Here is a tiny trained network, its code and every weight. The questions are about switching its units off for an input and a class, where a switched-off unit gives its printed mean instead of its output.

import numpy as np


def w(rows, s, z=0):
    codes = np.array(rows[::2]) - 128.0
    scale = np.full(codes.shape[1], s)
    scale[-1] = z or s
    return codes * scale


def norm(h):
    return h / np.sqrt((h * h).mean(-1, keepdims=True) + 1e-5)


def f(y):
    return y / 2 * (1 + np.tanh(0.7978845608 * (y + 0.044715 * y**3)))


def log_softmax(a):
    a = a - a.max(-1, keepdims=True)
    return a - np.log(np.exp(a).sum(-1, keepdims=True))


def net(x, mask):
    res = np.array(x, float).reshape(1, 8) / 4 @ E
    u = 0
    for l in range(4):
        y = f(norm(res) @ A[l][:, :-1].T + A[l][:, -1])
        res = res + np.where(mask[u : u + 4], y, B[l][:, -1]) @ B[l][:, :-1]
        u += 4
    return log_softmax(norm(res)[-1] @ U[:, :-1].T + U[:, -1])


A, B = {}, {}
E = w([
[127,122,122,140,131,132,124,133],'x0',
[119,126,123,125,119,128,134,132],'x1',
[132,175,43,147,112,87,86,97],'x2',
[140,140,137,138,145,135,122,117],'x3',
[118,142,136,124,132,126,134,121],'x4',
[123,85,213,112,138,165,162,164],'x5',
[127,134,135,133,134,131,121,127],'x6',
[92,69,151,49,255,49,127,129],'x7',
],0.0028)
A[0] = w([
[94,112,101,85,5,116,156,178,220],'0.n1',
[51,48,168,177,183,64,93,70,2],'0.n2',
[36,162,244,86,168,91,180,75,195],'0.n3',
[149,168,146,104,194,245,69,127,168],'0.n4',
],0.0017,0.0012)
B[0] = w([
[143,113,144,196,133,161,138,35,241],'0.n1',
[158,113,147,56,169,115,157,175,85],'0.n2',
[215,106,95,108,101,142,97,119,255],'0.n3',
[138,48,135,125,34,2,176,158,175],'0.n4',
],0.0032,0.00073)
A[1] = w([
[151,226,25,209,11,121,112,135,213],'1.n1',
[94,92,63,69,135,23,132,104,127],'1.n2',
[131,188,89,251,28,223,123,34,247],'1.n3',
[13,159,86,70,244,74,37,41,115],'1.n4',
],0.002,0.0014)
B[1] = w([
[181,100,151,119,141,102,253,36,228],'1.n1',
[136,136,115,101,163,237,120,97,148],'1.n2',
[183,65,168,95,139,46,161,128,255],'1.n3',
[115,112,147,155,148,190,151,189,164],'1.n4',
],0.0032,0.003)
A[2] = w([
[84,136,4,139,154,33,55,73,147],'2.n1',
[105,40,173,109,43,111,139,113,130],'2.n2',
[104,168,116,135,58,50,82,181,3],'2.n3',
[146,67,182,161,128,87,71,62,97],'2.n4',
],0.0021,0.00052)
B[2] = w([
[98,186,155,145,84,239,123,254,188],'2.n1',
[136,68,68,182,138,75,154,176,255],'2.n2',
[126,217,146,91,45,69,105,149,15],'2.n3',
[144,195,176,107,107,62,123,165,195],'2.n4',
],0.003,0.0007)
A[3] = w([
[67,52,185,46,251,160,109,158,254],'3.n1',
[58,151,45,125,186,49,38,62,85],'3.n2',
[171,74,252,193,32,211,196,108,162],'3.n3',
[106,191,24,114,198,104,77,91,123],'3.n4',
],0.003,0.00059)
B[3] = w([
[170,201,75,196,28,103,142,65,253],'3.n1',
[99,115,151,143,100,254,87,174,134],'3.n2',
[59,101,166,81,213,156,72,225,228],'3.n3',
[62,128,162,78,129,205,102,127,143],'3.n4',
],0.0046,0.0038)
U = w([
[166,65,197,133,122,23,179,124,115],'0',
[157,214,20,140,107,106,129,9,32],'1',
[2,120,158,96,147,227,46,209,254],'2',
],0.0058,0.00075)

Each question gives the input, the list of numbers given to net, and the class t.
The units are the neurons (one row each of A and B). Each row of codes is followed by its name. A weight is (code - 128) times the scale printed after its matrix; where a second scale follows, it is the last column's (A, B and U).
mask holds one flag per neuron, layer by layer. A switched-off neuron (its flag False) gives its mean, the last column of its row in B, instead of its output. The means were averaged over made-up inputs and are rounded, as every weight is.
A unit's drop is (log p(t) with every unit on - log p(t) with that unit switched off) / (log p(t) with every unit on - log p(t) with every unit switched off).
The circuit of an input: a set's keep is (log p(t) with only the set's units on - log p(t) with every unit switched off) / (log p(t) with every unit on - log p(t) with every unit switched off). Starting from the 12 units with the biggest drops (on a tie, the unit counted first), units are removed one at a time, each time the one whose removal leaves the highest keep (on an exact tie, the one counted first), for as long as the keep stays at least 0.8.
units of the circuit, in order: the units of the circuit, biggest drop first
top k neurons: the k neurons with the biggest drops, biggest first
k most important neurons of layer l: the k neurons of layer l with the biggest drops, biggest first
drop of u: that unit's drop, to one decimal
input [3,-8,0,-1,6,-2,2,-5], class 0: units of the circuit, in order : [3.n1, 1.n3]
input [0,-7,6,-8,-2,-8,4,1], class 2: units of the circuit, in order : [3.n2, 3.n1]
input [-3,3,1,-6,-7,1,3,4], class 1: most important neuron of layer 3 : [3.n1]
input [3,-8,-3,7,-8,-7,-7,7], class 1: top 2 neurons : [3.n1, 3.n3]
input [8,-1,-5,2,-1,-7,6,-7], class 0: top 3 neurons : [1.n3, 3.n1, 3.n3]
input [-7,-7,6,1,4,7,-1,1], class 1: units of the circuit, in order : [3.n3, 1.n3]
input [7,1,7,-3,-3,-2,-3,1], class 2: top 3 neurons : [3.n1, 3.n4, 3.n2]
input [1,-3,1,5,6,8,0,6], class 1: units of the circuit, in order : [3.n1, 3.n3, 1.n3]
input [1,-8,0,-5,-2,-8,0,-4], class 0: units of the circuit, in order : [1.n3, 1.n1, 3.n1]
input [-7,7,4,-8,3,2,-4,-8], class 0: top 2 neurons : [1.n3, 3.n1]
input [-7,5,8,-5,-1,-4,1,8], class 2: top 2 neurons : [3.n2, 3.n4]
input [-6,-8,-7,2,-6,-6,-3,6], class 1: top 2 neurons : [3.n1, 1.n3]
input [2,0,-3,-1,0,4,-3,-1], class 2: top 2 neurons : [3.n3, 1.n3]
input [-1,0,1,3,2,3,-6,6], class 1: top 2 neurons : [3.n1, 1.n3]
input [1,2,7,3,6,8,7,-7], class 0: top 2 neurons : [1.n3, 1.n1]
input [-1,4,8,2,2,8,-3,1], class 1: top neuron : [3.n3]
input [8,-5,2,-4,-7,-5,-7,6], class 2: drop of 3.n4 : 0.3
input [0,-4,1,0,-6,2,8,-5], class 0: drop of 1.n3 : 0.3
input [1,-1,7,1,1,-2,-7,1], class 2: drop of 3.n4 : 0.4
input [4,-8,8,-5,2,6,-4,6], class 1: most important neuron of layer 1 : [1.n4]
